Here is a tiny trained network, its code and every weight. The questions are about switching its units off for an input and a class, where a switched-off unit gives its printed mean instead of its output.

import numpy as np


def w(rows, s, z=0):
    codes = np.array(rows[::2]) - 128.0
    scale = np.full(codes.shape[1], s)
    scale[-1] = z or s
    return codes * scale


def norm(h):
    return h / np.sqrt((h * h).mean(-1, keepdims=True) + 1e-5)


def f(y):
    return y / 2 * (1 + np.tanh(0.7978845608 * (y + 0.044715 * y**3)))


def log_softmax(a):
    a = a - a.max(-1, keepdims=True)
    return a - np.log(np.exp(a).sum(-1, keepdims=True))


def net(x, mask):
    res = np.array(x, float).reshape(1, 3) / 4 @ E
    u = 0
    for l in range(4):
        y = f(norm(res) @ A[l][:, :-1].T + A[l][:, -1])
        res = res + np.where(mask[u : u + 4], y, B[l][:, -1]) @ B[l][:, :-1]
        u += 4
    return log_softmax(norm(res)[-1] @ U[:, :-1].T + U[:, -1])


A, B = {}, {}
E = w([
[72,145,164,123,8],'x0',
[153,127,199,59,153],'x1',
[147,50,97,98,108],'x2',
],0.011)
A[0] = w([
[128,2,85,90,106,59],'L0N1',
[166,136,80,180,73,177],'L0N2',
[121,139,77,151,134,68],'L0N3',
[124,107,201,73,157,253],'L0N4',
],0.009,0.0034)
B[0] = w([
[253,255,66,66,83,215],'L0N1',
[23,184,104,104,133,204],'L0N2',
[18,45,85,42,133,135],'L0N3',
[66,112,68,144,112,253],'L0N4',
],0.0072,0.0043)
A[1] = w([
[159,48,135,165,163,4],'L1N1',
[145,130,232,2,158,199],'L1N2',
[76,230,169,179,195,56],'L1N3',
[211,115,230,111,113,145],'L1N4',
],0.0088,0.0026)
B[1] = w([
[200,52,127,139,139,124],'L1N1',
[40,124,2,161,108,236],'L1N2',
[242,136,80,82,71,253],'L1N3',
[146,163,88,193,98,149],'L1N4',
],0.0097,0.0039)
A[2] = w([
[178,198,58,51,104,3],'L2N1',
[181,87,42,99,193,131],'L2N2',
[178,193,128,3,57,115],'L2N3',
[76,117,108,92,60,137],'L2N4',
],0.0068,0.0043)
B[2] = w([
[147,81,198,99,180,191],'L2N1',
[99,129,225,155,69,254],'L2N2',
[149,175,158,196,90,237],'L2N3',
[123,196,254,134,198,220],'L2N4',
],0.0081,0.0047)
A[3] = w([
[103,105,237,143,92,221],'L3N1',
[124,224,124,131,183,151],'L3N2',
[171,113,140,194,254,4],'L3N3',
[180,128,71,131,205,106],'L3N4',
],0.0092,0.0045)
B[3] = w([
[211,57,193,155,254,255],'L3N1',
[170,7,12,29,120,239],'L3N2',
[89,108,251,173,102,188],'L3N3',
[48,242,213,128,51,211],'L3N4',
],0.0086,0.0038)
U = w([
[203,219,97,92,54,200],'0',
[65,148,241,174,127,184],'1',
[2,154,26,105,134,233],'2',
[231,72,100,113,176,163],'3',
[115,75,84,128,161,18],'4',
[115,108,93,157,158,2],'5',
[116,98,83,153,167,7],'6',
],0.017,0.007)

Each question gives the input, the list of numbers given to net, and the class t.
The units are the neurons (one row each of A and B). Each row of codes is followed by its name. A weight is (code - 128) times the scale printed after its matrix; where a second scale follows, it is the last column's (A, B and U).
mask holds one flag per neuron, layer by layer. A switched-off neuron (its flag False) gives its mean, the last column of its row in B, instead of its output. The means were averaged over made-up inputs and are rounded, as every weight is.
A unit's drop is (log p(t) with every unit on - log p(t) with that unit switched off) / (log p(t) with every unit on - log p(t) with every unit switched off).
The circuit of an input: a set's keep is (log p(t) with only the set's units on - log p(t) with every unit switched off) / (log p(t) with every unit on - log p(t) with every unit switched off). Starting from the 12 units with the biggest drops (on a tie, the unit counted first), units are removed one at a time, each time the one whose removal leaves the highest keep (on an exact tie, the one counted first), for as long as the keep stays at least 0.8.
units of the circuit, in order: the units of the circuit, biggest drop first
most important unit: the unit with the biggest drop
top k neurons: the k neurons with the biggest drops, biggest first
top k neurons in layer l: the k neurons of layer l with the biggest drops, biggest first
drop of u: that unit's drop, to one decimal
input [3,5,-3], class 2: most important unit -> L1N2
input [6,-1,4], class 1: units of the circuit, in order -> L3N1, L2N4
input [8,-7,6], class 1: top 3 neurons -> L1N2, L2N4, L1N3
input [7,-7,2], class 1: top 3 neurons -> L1N2, L2N4, L0N4
input [-7,0,-6], class 1: top 2 neurons -> L3N3, L0N1
input [-3,-3,-8], class 0: top 2 neurons -> L1N3, L3N1
input [-2,0,-3], class 3: top 2 neurons -> L2N1, L1N2
input [7,-6,-8], class 0: units of the circuit, in order -> L1N3, L2N2, L0N4
input [-6,-6,-2], class 1: top 2 neurons -> L1N2, L0N4
input [-7,7,4], class 1: units of the circuit, in order -> L3N4, L3N3
input [1,4,-4], class 0: top 2 neurons -> L1N3, L0N4
input [4,-6,7], class 0: top 3 neurons -> L0N1, L1N2, L0N4
input [-4,2,-7], class 0: top 4 neurons -> L1N3, L3N1, L2N4, L3N4
input [1,2,2], class 3: top neuron -> L0N4
input [8,-5,-2], class 1: top 3 neurons -> L1N2, L3N1, L0N1
input [-5,2,-5], class 0: top 2 neurons -> L1N3, L2N4
input [6,7,-3], class 2: top 4 neurons -> L1N2, L2N2, L2N1, L1N4
input [-3,-2,-2], class 3: top 2 neurons -> L2N2, L3N4
input [-5,-2,-5], class 0: top 3 neurons in layer 3 -> L3N4, L3N1, L3N2
input [-2,4,-2], class 2: top 2 neurons -> L1N2, L3N1
input [-2,1,7], class 0: most important unit -> L0N1
input [6,7,-5], class 2: top 2 neurons in layer 0 -> L0N1, L0N2
input [-4,-2,-2], class 1: top 2 neurons in layer 2 -> L2N3, L2N4
input [0,6,-1], class 2: drop of L1N1 -> 0.0
input [2,-2,-3], class 3: drop of L1N2 -> 0.2
input [-5,8,1], class 2: drop of L1N2 -> 1.2
input [-2,5,-1], class 2: drop of L1N2 -> 1.1
input [0,5,-6], class 0: top neuron in layer 0 -> L0N4
